Below is a small trained network, with its code and all its weights. Each question gives an input and a class and asks what happens when units are switched off, that is, made to give their printed mean instead of their output.

import numpy as np


def w(rows, s, z=0):
    codes = np.array(rows[::2]) - 128.0
    scale = np.full(codes.shape[1], s)
    scale[-1] = z or s
    return codes * scale


def f(y):
    return np.maximum(y, 0)


def log_softmax(a):
    a = a - a.max(-1, keepdims=True)
    return a - np.log(np.exp(a).sum(-1, keepdims=True))


def net(x, mask):
    res = np.array(x, float).reshape(1, 7) / 4 @ E
    y = f(res @ A[0][:, :-1].T + A[0][:, -1])
    res = res + np.where(mask, y, B[0][:, -1]) @ B[0][:, :-1]
    return log_softmax(res[-1] @ U[:, :-1].T + U[:, -1])


A, B = {}, {}
E = w([
[156,183,91,59,57],'x0',
[201,191,101,153,204],'x1',
[161,75,37,162,161],'x2',
[175,150,101,140,183],'x3',
[173,127,172,113,71],'x4',
[207,65,147,132,169],'x5',
[118,165,139,254,75],'x6',
],0.0079)
A[0] = w([
[57,61,183,109,157,119],'neuron 0',
[97,81,161,117,125,91],'neuron 1',
[120,145,145,122,131,84],'neuron 2',
[128,93,123,129,164,119],'neuron 3',
[123,69,112,173,146,253],'neuron 4',
[83,110,171,118,74,104],'neuron 5',
[159,165,182,95,167,81],'neuron 6',
[142,85,109,144,132,68],'neuron 7',
[119,193,199,250,166,102],'neuron 8',
[153,74,85,185,185,137],'neuron 9',
[102,145,98,132,154,150],'neuron 10',
[151,167,182,82,192,139],'neuron 11',
[127,81,125,143,143,26],'neuron 12',
[132,84,121,120,136,106],'neuron 13',
[154,139,87,140,166,67],'neuron 14',
[245,63,156,153,107,36],'neuron 15',
[95,119,98,172,89,140],'neuron 16',
[64,111,157,88,83,95],'neuron 17',
[63,103,214,134,139,42],'neuron 18',
[88,130,137,109,92,95],'neuron 19',
[141,157,151,113,146,20],'neuron 20',
[130,171,171,95,191,92],'neuron 21',
[114,146,80,179,120,110],'neuron 22',
[105,117,145,167,151,97],'neuron 23',
],0.015,0.0038)
B[0] = w([
[60,123,112,198,122,207],'neuron 0',
[90,138,87,151,100,172],'neuron 1',
[106,89,139,102,148,139],'neuron 2',
[119,148,106,130,159,172],'neuron 3',
[115,149,95,105,180,231],'neuron 4',
[89,130,124,54,123,209],'neuron 5',
[176,118,145,73,134,176],'neuron 6',
[139,145,119,142,161,161],'neuron 7',
[158,90,104,254,114,254],'neuron 8',
[129,143,58,111,191,243],'neuron 9',
[102,148,115,100,123,169],'neuron 10',
[183,152,119,65,146,200],'neuron 11',
[101,135,118,150,157,156],'neuron 12',
[139,143,107,148,143,160],'neuron 13',
[109,129,167,80,132,178],'neuron 14',
[126,99,203,150,40,203],'neuron 15',
[120,151,125,84,163,201],'neuron 16',
[73,178,143,108,107,215],'neuron 17',
[78,142,128,131,74,189],'neuron 18',
[85,115,157,85,128,182],'neuron 19',
[134,96,149,104,158,142],'neuron 20',
[155,122,135,71,154,181],'neuron 21',
[64,131,110,98,160,190],'neuron 22',
[158,129,100,162,106,172],'neuron 23',
],0.025,0.0099)
U = w([
[114,73,204,126,51,109],'0',
[242,4,186,172,142,25],'1',
[162,92,128,107,214,254],'2',
[135,56,107,255,152,173],'3',
],0.0064,0.003)

Each question gives the input, the list of numbers given to net, and the class t.
The units are the neurons (one row each of A and B). Each row of codes is followed by its name. A weight is (code - 128) times the scale printed after its matrix; where a second scale follows, it is the last column's (A, B and U).
mask holds one flag per neuron, in row order. A switched-off neuron (its flag False) gives its mean, the last column of its row in B, instead of its output. The means were averaged over made-up inputs and are rounded, as every weight is.
A unit's drop is (log p(t) with every unit on - log p(t) with that unit switched off) / (log p(t) with every unit on - log p(t) with every unit switched off).
The circuit of an input: a set's keep is (log p(t) with only the set's units on - log p(t) with every unit switched off) / (log p(t) with every unit on - log p(t) with every unit switched off). Starting from the 12 units with the biggest drops (on a tie, the unit counted first), units are removed one at a time, each time the one whose removal leaves the highest keep (on an exact tie, the one counted first), for as long as the keep stays at least 0.8.
circuit, biggest first: the units of the circuit, biggest drop first
top k neurons: the k neurons with the biggest drops, biggest first
drop of u: that unit's drop, to one decimal
input [3,-5,-1,4,3,0,5], class 0: top neuron	(neuron 9)
input [-7,-2,-2,-5,6,-7,3], class 0: top 4 neurons	(neuron 5; neuron 18; neuron 17; neuron 9)
input [4,2,3,7,8,3,7], class 1: circuit, biggest first	(neuron 15; neuron 0; neuron 17; neuron 8)
input [2,7,-3,-6,6,2,6], class 3: top 3 neurons	(neuron 8; neuron 11; neuron 21)
input [4,-8,6,3,2,-7,3], class 0: top 4 neurons	(neuron 9; neuron 4; neuron 17; neuron 11)
input [0,-1,1,7,-1,-4,2], class 3: top 3 neurons	(neuron 11; neuron 5; neuron 21)
input [6,3,-5,8,2,1,2], class 1: top 2 neurons	(neuron 9; neuron 4)
input [-3,-1,-1,-8,-3,1,-2], class 0: top 2 neurons	(neuron 8; neuron 9)
input [2,-8,0,6,-3,1,-8], class 0: top 4 neurons	(neuron 9; neuron 8; neuron 4; neuron 17)
input [3,-4,-1,7,4,-7,6], class 0: top 2 neurons	(neuron 9; neuron 4)
input [1,4,7,-5,7,6,0], class 1: top 2 neurons	(neuron 15; neuron 17)
input [-3,0,-3,1,6,-8,2], class 0: top 2 neurons	(neuron 9; neuron 5)
input [-6,5,-1,6,0,2,5], class 3: drop of neuron 8	4.3
input [0,-8,4,-6,-3,8,-3], class 3: circuit, biggest first	(neuron 0)
input [-5,-5,1,2,-2,3,-8], class 3: drop of neuron 0	1.3
input [0,4,-2,3,-3,-3,2], class 3: drop of neuron 0	-0.1
input [6,-8,-1,8,8,3,0], class 0: drop of neuron 8	0.0
